Below are the code and all the weights of a small trained network. Each question names an input and a class and asks about switching units off, where a switched-off unit gives its printed mean instead of its output.

import numpy as np


def w(rows, s, z=0):
    codes = np.array(rows[::2]) - 128.0
    scale = np.full(codes.shape[1], s)
    scale[-1] = z or s
    return codes * scale


def f(y):
    return np.maximum(y, 0)


def log_softmax(a):
    a = a - a.max(-1, keepdims=True)
    return a - np.log(np.exp(a).sum(-1, keepdims=True))


def net(x, mask):
    res = np.array(x, float).reshape(1, 3) / 4 @ E
    y = f(res @ A[0][:, :-1].T + A[0][:, -1])
    res = res + np.where(mask, y, B[0][:, -1]) @ B[0][:, :-1]
    return log_softmax(res[-1] @ U[:, :-1].T + U[:, -1])


A, B = {}, {}
E = w([
[93,11,154,81],'x0',
[224,70,211,197],'x1',
[96,29,2,202],'x2',
],0.0076)
A[0] = w([
[81,74,209,50,123],'n1',
[107,148,189,70,68],'n2',
[108,122,124,118,254],'n3',
[126,97,84,217,77],'n4',
[168,176,172,105,109],'n5',
[230,86,188,140,111],'n6',
[140,52,107,205,113],'n7',
[133,119,171,181,107],'n8',
[172,196,99,190,159],'n9',
[63,154,111,95,110],'n10',
[192,82,162,197,136],'n11',
[123,80,160,131,238],'n12',
[130,147,151,96,168],'n13',
[95,178,67,76,89],'n14',
[108,22,115,116,107],'n15',
[177,145,53,184,108],'n16',
[110,117,10,147,110],'n17',
[167,203,133,105,103],'n18',
[156,169,186,116,107],'n19',
],0.013,0.0083)
B[0] = w([
[164,205,66,103,221],'n1',
[246,87,99,54,187],'n2',
[97,254,112,155,255],'n3',
[168,70,110,61,210],'n4',
[145,102,98,88,210],'n5',
[93,94,84,55,247],'n6',
[168,169,90,64,235],'n7',
[64,23,136,98,174],'n8',
[42,212,131,118,232],'n9',
[9,6,109,40,195],'n10',
[4,65,109,53,246],'n11',
[67,248,105,221,252],'n12',
[155,163,49,120,196],'n13',
[66,3,190,55,211],'n14',
[180,205,131,45,225],'n15',
[197,171,68,68,204],'n16',
[202,154,122,105,253],'n17',
[188,163,139,43,200],'n18',
[159,118,103,122,209],'n19',
],0.0077,0.0082)
U = w([
[136,176,152,112,250],'0',
[246,116,147,79,1],'1',
[58,40,161,95,112],'2',
[96,188,155,211,189],'3',
[188,61,254,187,56],'4',
],0.012,0.0038)

Each question gives the input, the list of numbers given to net, and the class t.
The units are the neurons (one row each of A and B). Each row of codes is followed by its name. A weight is (code - 128) times the scale printed after its matrix; where a second scale follows, it is the last column's (A, B and U).
mask holds one flag per neuron, in row order. A switched-off neuron (its flag False) gives its mean, the last column of its row in B, instead of its output. The means were averaged over made-up inputs and are rounded, as every weight is.
A unit's drop is (log p(t) with every unit on - log p(t) with that unit switched off) / (log p(t) with every unit on - log p(t) with every unit switched off).
The circuit of an input: a set's keep is (log p(t) with only the set's units on - log p(t) with every unit switched off) / (log p(t) with every unit on - log p(t) with every unit switched off). Starting from the 12 units with the biggest drops (on a tie, the unit counted first), units are removed one at a time, each time the one whose removal leaves the highest keep (on an exact tie, the one counted first), for as long as the keep stays at least 0.8.
units of the circuit, in order: the units of the circuit, biggest drop first
most important unit: the unit with the biggest drop
top k neurons: the k neurons with the biggest drops, biggest first
drop of u: that unit's drop, to one decimal
input [7,-1,0], class 0: most important unit	n15
input [8,8,-2], class 0: top 2 neurons	n1, n12
input [-5,2,7], class 1: top 2 neurons	n4, n16
input [0,-5,-3], class 2: top 2 neurons	n10, n14
input [2,-3,-5], class 1: top 2 neurons	n2, n9
input [-6,7,1], class 2: units of the circuit, in order	n11, n8
input [8,-6,4], class 0: units of the circuit, in order	n15, n3
input [8,8,-1], class 0: top 4 neurons	n12, n1, n15, n14
input [-2,-2,5], class 1: top 2 neurons	n17, n12
input [-1,3,2], class 3: top 2 neurons	n14, n10
input [8,7,4], class 0: top 3 neurons	n15, n12, n7
input [5,4,7], class 1: top 3 neurons	n15, n4, n7
input [5,5,1], class 0: top 3 neurons	n12, n15, n14
input [4,-1,5], class 1: units of the circuit, in order	n15
input [-4,-7,6], class 2: top 2 neurons	n14, n10
input [8,8,-3], class 0: top 2 neurons	n1, n12
input [-6,-8,5], class 2: top 2 neurons	n14, n10
input [4,7,1], class 2: top 3 neurons	n11, n6, n8
input [3,0,8], class 1: drop of n17	0.1
input [-1,7,1], class 2: drop of n11	0.2
input [-2,6,4], class 2: units of the circuit, in order	n11
input [0,-1,-7], class 1: drop of n2	0.3
input [0,-2,2], class 3: drop of n19	0.0
